Below is a small trained network, with its code and all its weights. Each question gives an input and a class and asks what happens when units are switched off, that is, made to give their printed mean instead of their output.

import numpy as np


def w(rows, s, z=0):
    codes = np.array(rows[::2]) - 128.0
    scale = np.full(codes.shape[1], s)
    scale[-1] = z or s
    return codes * scale


def norm(h):
    return h / np.sqrt((h * h).mean(-1, keepdims=True) + 1e-5)


def f(y):
    return np.maximum(y, 0)


def log_softmax(a):
    a = a - a.max(-1, keepdims=True)
    return a - np.log(np.exp(a).sum(-1, keepdims=True))


def net(x, mask):
    res = np.array(x, float).reshape(1, 3) / 4 @ E
    u = 0
    for l in range(2):
        y = f(norm(res) @ A[l][:, :-1].T + A[l][:, -1])
        res = res + np.where(mask[u : u + 3], y, B[l][:, -1]) @ B[l][:, :-1]
        u += 3
    return log_softmax(norm(res)[-1] @ U[:, :-1].T + U[:, -1])


A, B = {}, {}
E = w([
[113,48,197,121,74,32,172,203,116,153,103,124],'x0',
[198,95,152,139,84,155,244,50,179,199,181,108],'x1',
[115,128,73,128,94,109,131,153,181,109,105,119],'x2',
],0.011)
A[0] = w([
[118,102,176,138,73,84,147,185,135,144,101,147,105],'0.n0',
[127,128,26,134,64,83,153,178,216,116,100,113,3],'0.n1',
[147,122,249,132,182,139,128,119,11,161,162,133,39],'0.n2',
],0.014,0.0031)
B[0] = w([
[142,121,9,70,189,82,154,133,120,110,210,47,247],'0.n0',
[49,40,254,95,93,190,32,108,149,150,118,220,232],'0.n1',
[46,53,165,90,72,156,48,142,197,122,107,186,233],'0.n2',
],0.0098,0.012)
A[1] = w([
[140,209,72,149,154,239,66,61,173,124,141,164,5],'1.n0',
[77,156,59,79,165,133,8,229,95,96,131,156,67],'1.n1',
[172,89,112,109,94,154,172,82,205,174,176,146,127],'1.n2',
],0.013,0.0015)
B[1] = w([
[92,29,132,67,109,43,141,188,136,135,158,101,209],'1.n0',
[183,184,142,183,121,165,176,83,124,150,112,132,250],'1.n1',
[153,251,115,203,159,154,103,136,76,92,57,146,197],'1.n2',
],0.011,0.022)
U = w([
[14,57,213,111,93,192,86,109,159,156,126,180,113],'0',
[184,254,168,238,143,165,213,140,74,134,58,104,66],'1',
[108,43,69,67,147,57,214,196,135,158,231,47,60],'2',
[122,144,144,104,135,222,176,101,185,121,190,123,253],'3',
],0.0067,0.003)

Each question gives the input, the list of numbers given to net, and the class t.
The units are the neurons (one row each of A and B). Each row of codes is followed by its name. A weight is (code - 128) times the scale printed after its matrix; where a second scale follows, it is the last column's (A, B and U).
mask holds one flag per neuron, layer by layer. A switched-off neuron (its flag False) gives its mean, the last column of its row in B, instead of its output. The means were averaged over made-up inputs and are rounded, as every weight is.
A unit's drop is (log p(t) with every unit on - log p(t) with that unit switched off) / (log p(t) with every unit on - log p(t) with every unit switched off).
The circuit of an input: a set's keep is (log p(t) with only the set's units on - log p(t) with every unit switched off) / (log p(t) with every unit on - log p(t) with every unit switched off). Starting from all 6 units, units are removed one at a time, each time the one whose removal leaves the highest keep (on an exact tie, the one counted first), for as long as the keep stays at least 0.8.
units of the circuit, in order: the units of the circuit, biggest drop first
most important unit: the unit with the biggest drop
top k neurons: the k neurons with the biggest drops, biggest first
k most important neurons of layer l: the k neurons of layer l with the biggest drops, biggest first
drop of u: that unit's drop, to one decimal
input [-8,-4,-3], class 2: most important unit : 1.n0
input [-7,-5,-5], class 2: units of the circuit, in order : (1.n0, 0.n1)
input [6,3,0], class 2: top 2 neurons : (0.n0, 1.n1)
input [6,6,7], class 0: top 2 neurons : (0.n1, 1.n1)
input [4,-6,5], class 1: top 3 neurons : (1.n1, 0.n2, 1.n0)
input [6,-8,-6], class 1: top 4 neurons : (1.n1, 0.n1, 1.n0, 0.n0)
input [-1,6,-8], class 0: 2 most important neurons of layer 0 : (0.n2, 0.n0)
input [0,5,7], class 0: top 2 neurons : (0.n1, 1.n1)
input [-7,8,-3], class 1: top 2 neurons : (1.n2, 0.n0)
input [2,4,-3], class 1: top 2 neurons : (1.n2, 0.n1)
input [2,-1,-3], class 3: 2 most important neurons of layer 0 : (0.n0, 0.n1)
input [-8,7,8], class 0: units of the circuit, in order : (1.n1, 0.n0)
input [2,-2,-3], class 3: top 2 neurons : (0.n1, 0.n0)
input [4,6,1], class 1: 2 most important neurons of layer 1 : (1.n2, 1.n0)
input [6,2,3], class 2: top 3 neurons : (0.n0, 0.n2, 1.n1)
input [-6,2,-8], class 0: most important unit : 0.n2
input [6,-5,0], class 2: top 2 neurons : (0.n0, 1.n2)
input [-7,-1,-4], class 2: top 2 neurons : (1.n0, 0.n1)
input [-8,7,2], class 2: top 2 neurons : (1.n0, 1.n1)
input [-3,8,-3], class 1: top 2 neurons : (1.n2, 0.n1)
input [-5,0,4], class 2: most important unit : 1.n0
input [-3,7,4], class 1: top 2 neurons : (1.n2, 0.n2)
input [-5,0,8], class 0: drop of 1.n0 : 0.0
input [7,-7,-5], class 1: drop of 0.n0 : 0.2
input [-8,2,-4], class 2: drop of 1.n0 : 0.9
input [6,-1,2], class 2: drop of 0.n0 : 2.0
input [6,-1,0], class 2: units of the circuit, in order : (0.n0)
input [3,-4,-1], class 1: 2 most important neurons of layer 1 : (1.n1, 1.n0)
